Below are the code and all the weights of a small trained network. Each question names an input and a class and asks about switching units off, where a switched-off unit gives its printed mean instead of its output.

import numpy as np


def w(rows, s, z=0):
    codes = np.array(rows[::2]) - 128.0
    scale = np.full(codes.shape[1], s)
    scale[-1] = z or s
    return codes * scale


def f(y):
    return y / 2 * (1 + np.tanh(0.7978845608 * (y + 0.044715 * y**3)))


def log_softmax(a):
    a = a - a.max(-1, keepdims=True)
    return a - np.log(np.exp(a).sum(-1, keepdims=True))


def net(x, mask):
    res = np.array(x, float).reshape(1, 3) / 4 @ E
    y = f(res @ A[0][:, :-1].T + A[0][:, -1])
    res = res + np.where(mask, y, B[0][:, -1]) @ B[0][:, :-1]
    return log_softmax(res[-1] @ U[:, :-1].T + U[:, -1])


A, B = {}, {}
E = w([
[2,140,116,151],'x0',
[117,52,56,211],'x1',
[134,203,25,14],'x2',
],0.0089)
A[0] = w([
[151,90,154,125,34],'neuron 0',
[141,95,134,123,32],'neuron 1',
[169,144,125,77,86],'neuron 2',
[9,180,70,32,151],'neuron 3',
[116,90,176,117,168],'neuron 4',
[169,128,81,166,112],'neuron 5',
[108,82,75,182,104],'neuron 6',
[108,98,143,91,104],'neuron 7',
[45,120,176,232,169],'neuron 8',
[160,138,253,164,207],'neuron 9',
[129,96,142,125,78],'neuron 10',
[158,115,128,132,54],'neuron 11',
[17,96,108,214,201],'neuron 12',
[99,119,133,86,184],'neuron 13',
[132,163,135,154,133],'neuron 14',
[132,150,157,85,164],'neuron 15',
[91,111,36,109,176],'neuron 16',
[140,158,115,128,74],'neuron 17',
[131,117,149,180,140],'neuron 18',
[146,130,151,161,141],'neuron 19',
[151,136,127,136,60],'neuron 20',
[160,130,153,158,70],'neuron 21',
[95,84,63,219,201],'neuron 22',
[118,156,126,119,170],'neuron 23',
[157,130,141,148,55],'neuron 24',
[92,117,129,95,160],'neuron 25',
[122,124,64,153,122],'neuron 26',
[148,101,132,106,59],'neuron 27',
[129,112,150,110,90],'neuron 28',
[132,147,137,136,97],'neuron 29',
[110,156,111,113,95],'neuron 30',
[150,157,85,121,170],'neuron 31',
[162,130,71,131,106],'neuron 32',
[14,165,134,66,146],'neuron 33',
[86,118,175,173,100],'neuron 34',
[113,156,138,86,205],'neuron 35',
[160,120,142,152,3],'neuron 36',
[114,107,169,142,68],'neuron 37',
[67,109,160,202,180],'neuron 38',
],0.017,0.0047)
B[0] = w([
[134,147,116,118,143],'neuron 0',
[137,139,120,121,128],'neuron 1',
[127,131,164,187,162],'neuron 2',
[179,254,95,125,253],'neuron 3',
[130,137,130,111,165],'neuron 4',
[126,128,101,92,153],'neuron 5',
[113,92,90,80,182],'neuron 6',
[138,130,117,126,128],'neuron 7',
[71,77,194,88,237],'neuron 8',
[136,221,117,84,233],'neuron 9',
[126,136,125,118,134],'neuron 10',
[133,136,122,133,132],'neuron 11',
[96,187,239,142,238],'neuron 12',
[143,138,120,147,154],'neuron 13',
[131,128,126,121,131],'neuron 14',
[133,117,102,139,163],'neuron 15',
[130,174,172,142,192],'neuron 16',
[129,133,133,138,132],'neuron 17',
[116,109,136,102,175],'neuron 18',
[123,125,121,110,157],'neuron 19',
[127,130,126,133,125],'neuron 20',
[126,139,114,114,149],'neuron 21',
[123,32,87,99,221],'neuron 22',
[128,140,120,144,148],'neuron 23',
[126,139,118,127,136],'neuron 24',
[137,153,129,143,149],'neuron 25',
[124,118,163,125,158],'neuron 26',
[125,134,125,143,128],'neuron 27',
[129,128,124,124,128],'neuron 28',
[126,130,119,126,126],'neuron 29',
[144,151,127,130,147],'neuron 30',
[118,110,148,179,164],'neuron 31',
[109,93,119,126,153],'neuron 32',
[182,202,99,175,213],'neuron 33',
[111,93,153,105,180],'neuron 34',
[155,138,113,154,173],'neuron 35',
[145,148,118,117,138],'neuron 36',
[123,116,139,111,154],'neuron 37',
[91,101,178,104,213],'neuron 38',
],0.039,0.016)
U = w([
[80,3,66,141,35],'0',
[148,218,95,142,223],'1',
[9,65,229,111,216],'2',
[58,110,94,54,7],'3',
],0.0068,0.0015)

Each question gives the input, the list of numbers given to net, and the class t.
The units are the neurons (one row each of A and B). Each row of codes is followed by its name. A weight is (code - 128) times the scale printed after its matrix; where a second scale follows, it is the last column's (A, B and U).
mask holds one flag per neuron, in row order. A switched-off neuron (its flag False) gives its mean, the last column of its row in B, instead of its output. The means were averaged over made-up inputs and are rounded, as every weight is.
A unit's drop is (log p(t) with every unit on - log p(t) with that unit switched off) / (log p(t) with every unit on - log p(t) with every unit switched off).
The circuit of an input: a set's keep is (log p(t) with only the set's units on - log p(t) with every unit switched off) / (log p(t) with every unit on - log p(t) with every unit switched off). Starting from the 12 units with the biggest drops (on a tie, the unit counted first), units are removed one at a time, each time the one whose removal leaves the highest keep (on an exact tie, the one counted first), for as long as the keep stays at least 0.8.
circuit, biggest first: the units of the circuit, biggest drop first
k most important neurons: the k neurons with the biggest drops, biggest first
drop when u is switched off: that unit's drop, to one decimal
input [-5,3,5], class 2: 2 most important neurons => neuron 3; neuron 33
input [-6,-1,-7], class 3: 2 most important neurons => neuron 3; neuron 9
input [-2,1,0], class 0: circuit, biggest first => neuron 3; neuron 12; neuron 8
input [-1,-8,-7], class 3: circuit, biggest first => neuron 9; neuron 12; neuron 3; neuron 33
input [8,7,4], class 2: circuit, biggest first => neuron 12
input [-5,-6,-8], class 3: circuit, biggest first => neuron 3; neuron 33; neuron 9; neuron 12
input [-7,5,3], class 0: 3 most important neurons => neuron 12; neuron 3; neuron 8
input [-5,5,-5], class 2: 4 most important neurons => neuron 3; neuron 33; neuron 8; neuron 38
input [0,-7,-6], class 3: 2 most important neurons => neuron 9; neuron 12
input [-5,5,-2], class 0: 2 most important neurons => neuron 3; neuron 12
input [-6,2,-3], class 3: 3 most important neurons => neuron 3; neuron 33; neuron 12
input [-4,-2,-6], class 3: drop when neuron 33 is switched off => 0.2
input [-6,7,0], class 0: drop when neuron 1 is switched off => 0.0
input [-1,8,3], class 2: drop when neuron 16 is switched off => 0.5
input [-8,7,-7], class 3: most important neuron => neuron 9
input [1,7,4], class 2: drop when neuron 33 is switched off => 0.2
